Each row of numbers stands for one object and depends on some of the facts below. Use the named rows to name the rest.

Named rows:
[-14  20  -2   5  18  -8 -24  -9  -7 -21   1 -13 -20 -24   8  -7  -1   0
  -7 -32 -13  -9 -30  -7 -41 -28 -10  14   1  -3   3 -23 -23] : netonom
[-21  27  12   3   5   2   0  -4  -9 -28   4 -21  -4 -10  13   3   0 -19
   2 -19   1  -6 -30  13 -37   6   2   2   2   4  10 -21 -38] : faske
[  2 -35   7  21  -7  18  11  32  -3 -16 -41  37 -11 -28  19 -23 -18  -6
 -16   5 -29 -14 -27  18 -21 -14 -11 -20   5 -11   3 -44 -47] : klefe
[-39  14  13  16  -1  14 -24  -2  -9 -33  18 -14 -19  -3   6 -11   0   9
 -11 -20  -4   1 -32  -2 -24  -9   5  12  -1  14   8 -22 -38] : figruflor
[-24  11   2  -1   8   6 -17  -4  -1 -27   8  -4 -20 -19   7   6  -3   1
  20 -28 -14 -10 -33  -9 -22 -23   9   9  -3  11  10 -28 -24] : leplus
[ -8  21   6  13   0 -11  -4  -2  -9 -29  11 -23   3 -18  16   3  -4 -11
  10 -26  10 -13 -21  14 -37   0  -1   7   8   1  10 -27 -37] : dradir
[ -7  16 -42  21   6 -41 -25 -46  17 -25 -17 -10 -11 -10  51   6  15 -25
  10 -19 -19  11  -7 -16 -37  -8 -32  -5  13   8  23 -29 -42] : dulum
[  0  25   4  12   6 -22 -13  -9  -7 -24   3 -26  -1 -27  17  -2   2 -12
  -6 -30   8 -14 -21  11 -45  -5 -11   8   7 -14   8 -24 -34] : stastigi
[  5 -22  -1  28   0  10   6  39 -13 -12 -38  26 -13 -22  14 -20 -23  -8
 -36   7 -33 -11 -24  17 -24  -8  -9 -22   9 -12   1 -47 -52] : kogabrok
[-19  16   8   5   1  -3   0 -17  -2 -25   1 -14  -7 -14  22  -2   6 -17
  10 -18   1  -5 -28   9 -41   2  -9   5   0   3  13 -18 -37] : tavam
[-24  19   0   8   8   9 -13  -6 -11 -23  12 -12 -17  -8   9  -7  -4   0
   1 -24  -8  -5 -30  -6 -30 -17   0  12   3  12  12 -25 -34] : gomel
[-17  25   7   5   6  -5  -5  -7  -4 -26   2 -21  -4 -12  17   4   2 -19
   1 -20   0  -6 -26   9 -37   3  -3   2   3   2  10 -21 -38] : zodrik
[-35  14   7  17   3   6 -28  -4  -5 -32  13 -14 -19  -6  11  -9  -1   8
 -10 -22  -6   1 -27  -3 -27 -13  -1  12   1  14   4 -22 -35] : malas
[-19  -5   0  17   7   8  -1   7 -17 -24  -2   2 -12 -13   4 -14 -12  -1
 -15 -13 -19 -11 -27  -5 -25 -15  -1   2   8   3   9 -27 -37] : plelum
[-26  20  -1   8   8   9 -14  -6 -10 -24  12 -14 -16  -7   7  -7  -5   0
   0 -25  -8  -3 -29  -5 -29 -16   1  13   4  12  11 -24 -36] : kulol
[ 11 -34  -2  39 -11   6  12  30 -15 -12 -30  30 -12 -26  23 -29 -22  -1
 -26   6 -23 -15 -20  17 -27 -11 -14 -16   9 -12   8 -49 -54] : trugel
[-32 -36 -19  35  30   5  42  47 -29  -5  14   1 -15  -1  27  13 -32  17
  17  27  -5 -18  -5   4 -34 -11   6  11  -8  37 -28 -22 -19] : rasim
[-17  24   7   5   6  -5  -5  -8  -5 -26   1 -20  -5 -12  17   5   2 -18
   1 -19  -1  -6 -27  10 -38   3  -3   2   3   2  10 -21 -37] : flaston
[  3 -18   7  26   9  17   6  41 -16 -14 -41  28 -11 -18  19 -20 -19 -13
 -38  11 -34  -7 -26  17 -27  -7  -8 -28  11 -12   3 -46 -45] : daklo
[-36 -16  19   4 -20  43  15   5  -9 -37  11  17  -6  -5  -2 -14 -12  -2
  20 -12 -11 -11 -36  -3  -1  -6  23   0   5  19  28 -29 -45] : stemun

Facts:
steko -Σ-> b; migum -Σ-> b; braklos -Σ-> d; zodrik -Σ-> a; tabruk -Σ-> c; skaskovo -Σ-> d; somi -Σ-> b
gedak -Σ-> d; pleflar -Σ-> d; bagrur -Σ-> a; tegrul -Σ-> d; lemun -Σ-> d; truzi -Σ-> b; dosto -Σ-> a
gadi -Σ-> b; klidrus -Σ-> a; kogabrok -Σ-> c; gripen -Σ-> a; mumun -Σ-> c; netonom -Σ-> b; vezum -Σ-> b
plidrik -Σ-> d; greti -Σ-> c; boku -Σ-> a; brolo -Σ-> b; redros -Σ-> d; leplus -Σ-> b; pustal -Σ-> a
tavam -Σ-> a; dupil -Σ-> a; plerisul -Σ-> a; tari -Σ-> d; dastesel -Σ-> a; tebrin -Σ-> d; roraplus -Σ-> b
kleder -Σ-> b; nitrom -Σ-> c; bostam -Σ-> d; klunu -Σ-> a; nemum -Σ-> d; ruplivik -Σ-> c; brutre -Σ-> b
britroske -Σ-> d; kasutrim -Σ-> a; budrifla -Σ-> a; fuzom -Σ-> c; dibrun -Σ-> c; stemun -Σ-> d; bular -Σ-> a
dreklus -Σ-> a; flefluk -Σ-> b; skirudu -Σ-> b; flogul -Σ-> c; badreba -Σ-> d; stostek -Σ-> b; tranek -Σ-> b
stafo -Σ-> d; motol -Σ-> c; trugel -Σ-> c; skedon -Σ-> d; reda -Σ-> a; brera -Σ-> d; flasin -Σ-> d
dradir -Σ-> a; brovom -Σ-> a; muklom -Σ-> a; zeklum -Σ-> a; flovam -Σ-> b; riran -Σ-> b; figruflor -Σ-> b
seto -Σ-> d; vatru -Σ-> c; kladra -Σ-> b; plozonem -Σ-> a; plelum -Σ-> d; gomel -Σ-> b; sakam -Σ-> d
dulum -Σ-> a; gritram -Σ-> c; braflor -Σ-> c; klefur -Σ-> c; gukli -Σ-> b; skupa -Σ-> b; brefis -Σ-> a
tafol -Σ-> c; bato -Σ-> d; stugem -Σ-> a; fleskis -Σ-> b; stastigi -Σ-> a; detur -Σ-> a; rasim -Σ-> d
tane -Σ-> a; klapos -Σ-> d; drutinel -Σ-> b; sugrus -Σ-> a; selam -Σ-> c; staven -Σ-> b; gudrimal -Σ-> c
klefe -Σ-> c; ruker -Σ-> d; boklur -Σ-> a; fubradin -Σ-> a; lakon -Σ-> c; depal -Σ-> d; faske -Σ-> a
gukatam -Σ-> a; malas -Σ-> b; grekim -Σ-> c; zokir -Σ-> a; nebrus -Σ-> a; peflitril -Σ-> a; dutribro -Σ-> d
drekla -Σ-> d; defen -Σ-> b; grovitre -Σ-> a; namak -Σ-> a; fote -Σ-> b; tragru -Σ-> d; vanum -Σ-> b
skiridur -Σ-> b; dadrutam -Σ-> c; sotrek -Σ-> b; fiku -Σ-> b; plisker -Σ-> d; tepas -Σ-> a; kovos -Σ-> d
flaston -Σ-> a; nodra -Σ-> d; sutruk -Σ-> d; refir -Σ-> a; daklo -Σ-> c; vife -Σ-> c; drabes -Σ-> b
plovo -Σ-> c; suga -Σ-> b; drutran -Σ-> d; leskur -Σ-> d; pivu -Σ-> a; tratul -Σ-> a; triplo -Σ-> a
piple -Σ-> b; flasal -Σ-> a; kulol -Σ-> b; gruklas -Σ-> a; klegrok -Σ-> c; ritris -Σ-> c; steko -Λ-> depal
steko -Λ-> brera; migum -Λ-> faske; migum -Λ-> fuzom; braklos -Λ-> dreklus; braklos -Λ-> klapos; skaskovo -Λ-> nebrus; skaskovo -Λ-> vife
somi -Λ-> nebrus; somi -Λ-> dreklus; gedak -Λ-> klefur; gedak -Λ-> leplus; lemun -Λ-> badreba; klidrus -Λ-> peflitril; klidrus -Λ-> tane
mumun -Λ-> brera; netonom -Λ-> braklos; plidrik -Λ-> defen; plidrik -Λ-> sakam; boku -Λ-> tegrul; boku -Λ-> lemun; brolo -Λ-> seto
leplus -Λ-> namak; leplus -Λ-> klefe; dupil -Λ-> klefe; dupil -Λ-> badreba; tari -Λ-> faske; tari -Λ-> steko; tari -Λ-> bato
tari -Λ-> dradir; kleder -Λ-> badreba; kleder -Λ-> klefur; bostam -Λ-> seto; klunu -Λ-> bato; klunu -Λ-> rasim; nemum -Λ-> klapos
nemum -Λ-> brera; dreklus -Λ-> klapos; flefluk -Λ-> seto; flefluk -Λ-> steko; flefluk -Λ-> figruflor; flefluk -Λ-> tegrul; badreba -Λ-> braklos
tranek -Λ-> tegrul; reda -Λ-> seto; reda -Λ-> klapos; dradir -Λ-> nemum; brovom -Λ-> tegrul; muklom -Λ-> fuzom; figruflor -Λ-> faske
seto -Λ-> badreba; kladra -Λ-> nemum; kladra -Λ-> dreklus; kladra -Λ-> klefe; kladra -Λ-> dosto; sakam -Λ-> nemum; sakam -Λ-> peflitril
dulum -Λ-> tragru; dulum -Λ-> greti; dulum -Λ-> grovitre; braflor -Λ-> muklom; braflor -Λ-> boku; klefur -Λ-> nebrus; brefis -Λ-> seto
brefis -Λ-> brovom; tafol -Λ-> bato; tafol -Λ-> braklos; bato -Λ-> dreklus; stugem -Λ-> braklos; fleskis -Λ-> gudrimal; fleskis -Λ-> klapos
stastigi -Λ-> tratul; stastigi -Λ-> braklos; tane -Λ-> flefluk; tane -Λ-> steko; tane -Λ-> fuzom; tane -Λ-> klapos; sugrus -Λ-> steko
sugrus -Λ-> tegrul; gudrimal -Λ-> stemun; gudrimal -Λ-> refir; gudrimal -Λ-> dupil; klefe -Λ-> dreklus; depal -Λ-> badreba; faske -Λ-> brera
zokir -Λ-> sakam; nebrus -Λ-> klapos; peflitril -Λ-> depal; defen -Λ-> fuzom; defen -Λ-> braklos; defen -Λ-> lemun; namak -Λ-> somi
namak -Λ-> klapos; fote -Λ-> peflitril; tragru -Λ-> klapos; skiridur -Λ-> vife; skiridur -Λ-> klunu; plisker -Λ-> klapos; refir -Λ-> figruflor
refir -Λ-> migum; vife -Λ-> tranek; vife -Λ-> brera; vife -Λ-> lemun; tratul -Λ-> badreba; tratul -Λ-> depal; tratul -Λ-> brera
tratul -Λ-> vife; triplo -Λ-> seto; piple -Λ-> bato; flasal -Λ-> muklom; steko -Θ-> nebrus; migum -Θ-> klidrus; migum -Θ-> lemun
braklos -Θ-> lakon; zodrik -Θ-> detur; zodrik -Θ-> pleflar; tabruk -Θ-> skirudu; gedak -Θ-> plovo; gedak -Θ-> lemun; truzi -Θ-> plovo
truzi -Θ-> kladra; kogabrok -Θ-> nemum; kogabrok -Θ-> stastigi; netonom -Θ-> rasim; vezum -Θ-> trugel; plidrik -Θ-> britroske; boku -Θ-> kulol
boku -Θ-> motol; redros -Θ-> defen; redros -Θ-> britroske; leplus -Θ-> gritram; pustal -Θ-> badreba; pustal -Θ-> dibrun; plerisul -Θ-> plidrik
tari -Θ-> staven; tari -Θ-> dutribro; dastesel -Θ-> gritram; tebrin -Θ-> faske; tebrin -Θ-> tragru; tebrin -Θ-> britroske; tebrin -Θ-> malas
roraplus -Θ-> tegrul; kleder -Θ-> zeklum; nitrom -Θ-> gruklas; nemum -Θ-> detur; nemum -Θ-> zeklum; ruplivik -Θ-> kulol; brutre -Θ-> tabruk
budrifla -Θ-> zokir; fuzom -Θ-> redros; fuzom -Θ-> gritram; dibrun -Θ-> badreba; bular -Θ-> tratul; bular -Θ-> tabruk; dreklus -Θ-> gukli
dreklus -Θ-> tranek; dreklus -Θ-> fuzom; dreklus -Θ-> britroske; dreklus -Θ-> plidrik; flefluk -Θ-> gruklas; flefluk -Θ-> vife; skirudu -Θ-> zeklum
flogul -Θ-> tepas; stostek -Θ-> plovo; stostek -Θ-> fleskis; stostek -Θ-> grovitre; stafo -Θ-> fleskis; skedon -Θ-> grekim; skedon -Θ-> reda
skedon -Θ-> kladra; brera -Θ-> bular; brera -Θ-> boklur; flasin -Θ-> figruflor; flasin -Θ-> bagrur; flasin -Θ-> britroske; dradir -Θ-> trugel
muklom -Θ-> dradir; riran -Θ-> zeklum; figruflor -Θ-> britroske; seto -Θ-> plovo; vatru -Θ-> tragru; vatru -Θ-> gritram; plozonem -Θ-> kladra
plelum -Θ-> bagrur; gomel -Θ-> skiridur; klefur -Θ-> plidrik; skupa -Θ-> vezum; brefis -Θ-> riran; stugem -Θ-> gruklas; stugem -Θ-> gripen
fleskis -Θ-> gruklas; fleskis -Θ-> detur; stastigi -Θ-> trugel; detur -Θ-> trugel; detur -Θ-> britroske; rasim -Θ-> gritram; tane -Θ-> gukli
klapos -Θ-> kladra; drutinel -Θ-> kasutrim; drutinel -Θ-> rasim; drutinel -Θ-> dradir; sugrus -Θ-> kulol; sugrus -Θ-> skupa; selam -Θ-> nebrus
staven -Θ-> plovo; ruker -Θ-> skirudu; ruker -Θ-> britroske; boklur -Θ-> plovo; fubradin -Θ-> gritram; faske -Θ-> stafo; faske -Θ-> dutribro
gukatam -Θ-> fubradin; gukatam -Θ-> fote; malas -Θ-> britroske; nebrus -Θ-> plovo; nebrus -Θ-> trugel; drekla -Θ-> britroske; grovitre -Θ-> gruklas
namak -Θ-> lakon; fote -Θ-> britroske; tragru -Θ-> fote; tragru -Θ-> vanum; tragru -Θ-> kladra; vanum -Θ-> gruklas; skiridur -Θ-> flogul
dadrutam -Θ-> malas; sotrek -Θ-> vife; fiku -Θ-> trugel; plisker -Θ-> boklur; tepas -Θ-> britroske; kovos -Θ-> gritram; kovos -Θ-> lakon
flaston -Θ-> zokir; nodra -Θ-> tavam; nodra -Θ-> tranek; sutruk -Θ-> rasim; sutruk -Θ-> gritram; daklo -Θ-> gruklas; vife -Θ-> grovitre
drabes -Θ-> stafo; drabes -Θ-> fote; suga -Θ-> klefe; suga -Θ-> pleflar; drutran -Θ-> flasin; leskur -Θ-> defen; pivu -Θ-> britroske
triplo -Θ-> detur; triplo -Θ-> fleskis; triplo -Θ-> malas; kulol -Θ-> flasin; kulol -Θ-> lemun; kulol -Θ-> plidrik; gruklas -Θ-> plovo
gruklas -Θ-> britroske; klegrok -Θ-> lakon; ritris -Θ-> gripen

Name these rows:
No name comes twice in this set of rows, the named rows included.
[-20 -11   4  19   3  12   8  -1 -22 -24  -1   7 -16 -13   5 -23  -8  -1
 -14  -9 -17 -10 -31  -2 -32 -14  -5   7   4   5  12 -23 -38]  lemun
[-24  19   3  11   7   9 -10  -4 -16 -23  17 -13 -17  -8   7  -9  -5   1
  -2 -23  -6  -6 -30  -5 -32 -16   3  12   4  11  14 -26 -34]  steko
[-28  22   9   6  11  18  -9  -4 -14 -19  13 -13 -19  -2  10 -10  -1  -4
  -9 -20  -8  -3 -33  -9 -32 -12   5   8   3   9  18 -23 -33]  flefluk
[-14  -6   6  23   7   9  -1   9 -16 -11   6   1 -19 -12  19 -20  -5   1
 -33  -8  -8 -15 -22 -20 -27 -11   8  -3   3 -14  26 -30 -33]  seto
[ -6 -21   3  35   1  15  19  40 -32 -21 -30  29 -23 -15   5 -13 -26  -9
 -33  18 -45  -8 -36  21 -20   4   3 -25  -1   9   2 -49 -56]  fuzom
[-18  -2   0  14   9  10   0   8 -17 -23  -4   1 -10 -12   2 -15 -12  -4
 -16 -13 -20  -9 -26  -5 -25 -15   0   1   9   2   9 -27 -35]  stafo
[-30  10   3  11   2  16   1 -13 -14 -18  16  -9 -24  -5  15 -16  -1   3
   1 -16  -3  -4 -32  -6 -37 -13  -3  17  -3  14  15 -20 -38]  tranek
[-25   5   4   2   1  13  -9 -13   0 -26   9  -3 -16 -13  15  -9   0   2
  19 -26  -5  -7 -30  -6 -29 -23  -3  14   2  11  13 -22 -30]  somi
[-21  27  12  11  10 -10 -49 -17 -11 -46  -4 -12 -15 -26  -7 -15   5   3
 -17 -40 -20  -1 -38   6 -37 -26 -15  14   6   0  -1 -21 -26]  fote
[  3 -23  -3  28   4   6   8  38 -15 -12 -39  29 -21 -25  15 -13 -22  -9
 -35  11 -40 -12 -28  14 -24  -7  -6 -24   2 -10  -1 -48 -48]  vatru
[  3 -21   4  28   9  16  12  44 -18 -10 -38  26 -12 -19  17 -19 -23  -9
 -37  12 -31 -10 -24  18 -28  -6  -9 -24   9 -10  -3 -44 -46]  vife

The same objects again, as new rows of numbers:
Some rows with their names:
[  9  14   0   0   7 -26  36  -7   4  -7   0  -2  29   4] : dupil
[-20 -12   2  25  16 -20  19  -5   1 -20  -4   9   8  26] : stostek
[ -6  -6   2  33  15 -25  21 -10  -1 -19   5   4  -9  15] : gukli
[ -9 -12   3  36  14 -25  15 -13  -1 -17   9   0   0  12] : defen
[-20 -34  -3 -20  14  -7  25   3  -5   1  22  -8 -22   3] : plelum
[ -9  -8   1  32  14 -23  20  -7   0 -19   6   5  -4  21] : suga
[-24 -29   1 -19  15 -10  21   0  -7   1  23  -7 -21  -6] : lemun
[-13  -4   3  28  12 -24  19  -6  -2 -23   6   6   2  20] : steko
[-24 -10   4  20  17 -22  20  -8   1 -24  -3   8   7  24] : truzi
[ 11   3   2  -3   7 -19  32 -13   3  -4   5   6  23   5] : tavam
[  6  -9  -5  -5   9 -25  40  -8   5 -11  26  10  38  21] : fubradin
[  9   2   0  -4   6 -17  32 -10   4  -6   6   8  30  12] : bular
[-18  12 -11 -32   9 -13  22  -7  -3   6  16   6  -1  12] : selam
[ 11 -52 -11   5  11  13  58 -33  11   7 -11  28 -25  17] : dulum
[ 22 -23   0  -5   9 -11  22 -13  -3   7   2   6  50  32] : stugem
[-15  20 -10 -31   3  -9  22 -10  -6   1  15   3 -12  10] : trugel
[ -7 -10   0  30  14 -23  20  -7   0 -19   5   6  -4  23] : drabes
[ -7 -65   2 -33  11 -31  34   5 -24   4  10  16 -35   3] : bostam
[-16 -42   1 -28  15  -6  17  -1 -11   1  22  -8 -11  13] : tari
[ -5  -5   3  32  15 -25  21 -10  -1 -20   4   4  -8  16] : flovam

Rows to name:
No name comes twice in this set of rows, the named rows included.
[-16 -29  -1 -18  15 -12  28   3  -9   1  19 -11 -25  -2]  badreba
[-26 -11   1 -16  14 -14  27   9  -4  -1  24   2 -34 -18]  tegrul
[-21 -18   5  13  -1 -11  11 -17   7  -4  31  24  41 -11]  muklom
[-15   6 -13 -29  12 -23  30  -9  -3   4  31   4   1  11]  gritram
[ -9  24 -11 -28  11 -21  27  -7  -3   7  10 -10  -2   8]  klefe
[-15 -32  -3 -22  16  -5  25   2  -7   0  23 -12 -16  11]  braklos
[ -6 -21  -4  40  12 -22  18   1  -5  -8  -6   3  17  31]  fleskis
[  9 -29   2   0   5 -20  24 -23  -2  -1   7  -3  41  13]  klidrus
[ 15 -26   4 -12   2 -35  34  -7 -10  -2   3  31  25  14]  brefis
[ -5  -9  -6  28  17 -33  34  -3   1 -26  15  -7   9  36]  leplus
[ -1 -10   3 -30  20   0  19   0  -7  -1  25  -9 -28   9]  bato
[-34  17 -15 -19   9 -23  24  -3   6   1  41   9   9   0]  fuzom
[-13 -84  -4 -28   9 -14   1  -6  -3   3  21 -20 -17  18]  plidrik
[ 12   6   3  -4   8 -21  30 -13   3  -5   6   4  28   7]  tratul

